Here is a tiny trained network, its code and every weight. The questions are about switching its units off for an input and a class, where a switched-off unit gives its printed mean instead of its output.

import numpy as np


def w(rows, s, z=0):
    codes = np.array(rows[::2]) - 128.0
    scale = np.full(codes.shape[1], s)
    scale[-1] = z or s
    return codes * scale


def f(y):
    return y / 2 * (1 + np.tanh(0.7978845608 * (y + 0.044715 * y**3)))


def log_softmax(a):
    a = a - a.max(-1, keepdims=True)
    return a - np.log(np.exp(a).sum(-1, keepdims=True))


def net(x, mask):
    res = np.array(x, float).reshape(1, 5) / 4 @ E
    y = f(res @ A[0][:, :-1].T + A[0][:, -1])
    res = res + np.where(mask, y, B[0][:, -1]) @ B[0][:, :-1]
    return log_softmax(res[-1] @ U[:, :-1].T + U[:, -1])


A, B = {}, {}
E = w([
[128,127,129],'x0',
[28,154,19],'x1',
[129,129,127],'x2',
[200,53,26],'x3',
[182,255,94],'x4',
],0.0086)
A[0] = w([
[170,115,197,160],'N0',
[122,50,46,10],'N1',
[148,62,138,59],'N2',
[145,123,165,118],'N3',
[139,253,94,24],'N4',
[30,158,143,115],'N5',
[210,149,105,106],'N6',
[172,136,124,113],'N7',
[48,104,131,132],'N8',
[224,150,95,104],'N9',
[157,142,124,115],'N10',
[179,137,121,111],'N11',
[139,127,153,118],'N12',
[160,246,102,152],'N13',
[138,126,154,114],'N14',
[131,113,108,106],'N15',
[160,128,131,104],'N16',
[127,147,123,99],'N17',
[125,179,186,69],'N18',
[129,124,100,108],'N19',
[110,173,177,180],'N20',
[139,101,203,41],'N21',
[132,162,163,109],'N22',
[193,132,135,116],'N23',
[141,127,138,116],'N24',
[239,158,111,104],'N25',
[120,142,100,163],'N26',
[159,98,238,65],'N27',
[123,185,119,73],'N28',
[128,179,186,77],'N29',
[171,129,131,100],'N30',
[180,56,34,120],'N31',
[144,42,144,52],'N32',
[137,113,156,106],'N33',
[96,155,41,20],'N34',
],0.016,0.011)
B[0] = w([
[173,89,113,212],'N0',
[52,58,127,178],'N1',
[171,145,130,160],'N2',
[141,97,139,150],'N3',
[82,2,110,198],'N4',
[79,192,132,203],'N5',
[119,191,131,173],'N6',
[127,158,139,145],'N7',
[81,172,119,187],'N8',
[119,206,138,184],'N9',
[125,141,124,136],'N10',
[125,166,140,149],'N11',
[141,112,121,137],'N12',
[183,97,143,247],'N13',
[138,112,127,136],'N14',
[133,113,134,131],'N15',
[138,153,152,133],'N16',
[132,112,116,125],'N17',
[173,151,121,167],'N18',
[139,116,144,132],'N19',
[114,74,135,210],'N20',
[86,79,132,156],'N21',
[151,110,138,155],'N22',
[131,187,150,166],'N23',
[139,135,140,128],'N24',
[113,216,129,195],'N25',
[113,111,137,163],'N26',
[82,26,121,197],'N27',
[114,90,121,151],'N28',
[183,127,128,170],'N29',
[134,165,131,140],'N30',
[173,58,121,230],'N31',
[191,154,112,175],'N32',
[132,112,124,137],'N33',
[213,100,145,163],'N34',
],0.046,0.012)
U = w([
[75,64,186,253],'0',
[254,112,203,80],'1',
[55,210,214,43],'2',
],0.0078,0.0029)

Each question gives the input, the list of numbers given to net, and the class t.
The units are the neurons (one row each of A and B). Each row of codes is followed by its name. A weight is (code - 128) times the scale printed after its matrix; where a second scale follows, it is the last column's (A, B and U).
mask holds one flag per neuron, in row order. A switched-off neuron (its flag False) gives its mean, the last column of its row in B, instead of its output. The means were averaged over made-up inputs and are rounded, as every weight is.
A unit's drop is (log p(t) with every unit on - log p(t) with that unit switched off) / (log p(t) with every unit on - log p(t) with every unit switched off).
The circuit of an input: a set's keep is (log p(t) with only the set's units on - log p(t) with every unit switched off) / (log p(t) with every unit on - log p(t) with every unit switched off). Starting from the 12 units with the biggest drops (on a tie, the unit counted first), units are removed one at a time, each time the one whose removal leaves the highest keep (on an exact tie, the one counted first), for as long as the keep stays at least 0.8.
circuit, biggest first: the units of the circuit, biggest drop first
top k neurons: the k neurons with the biggest drops, biggest first
drop of u: that unit's drop, to one decimal
input [7,1,-2,-6,6], class 0: circuit, biggest first	[N4]
input [-7,1,2,6,-1], class 0: top 2 neurons	[N1 N13]
input [-1,1,-4,-6,8], class 0: top 4 neurons	[N4 N20 N28 N34]
input [-5,-8,8,-1,-6], class 0: top 3 neurons	[N27 N21 N13]
input [2,-5,4,5,1], class 2: top 3 neurons	[N25 N13 N9]
input [-3,0,8,4,-8], class 1: top 2 neurons	[N32 N2]
input [6,-6,6,-7,-1], class 0: top 2 neurons	[N27 N21]
input [-7,-6,-8,1,8], class 2: top 2 neurons	[N25 N9]
input [-8,1,7,-5,7], class 0: top 3 neurons	[N4 N20 N34]
input [-4,2,2,-4,4], class 0: drop of N4	1.4
input [-7,2,3,-2,6], class 0: drop of N4	4.7
input [-5,3,-5,-2,6], class 0: drop of N4	4.8
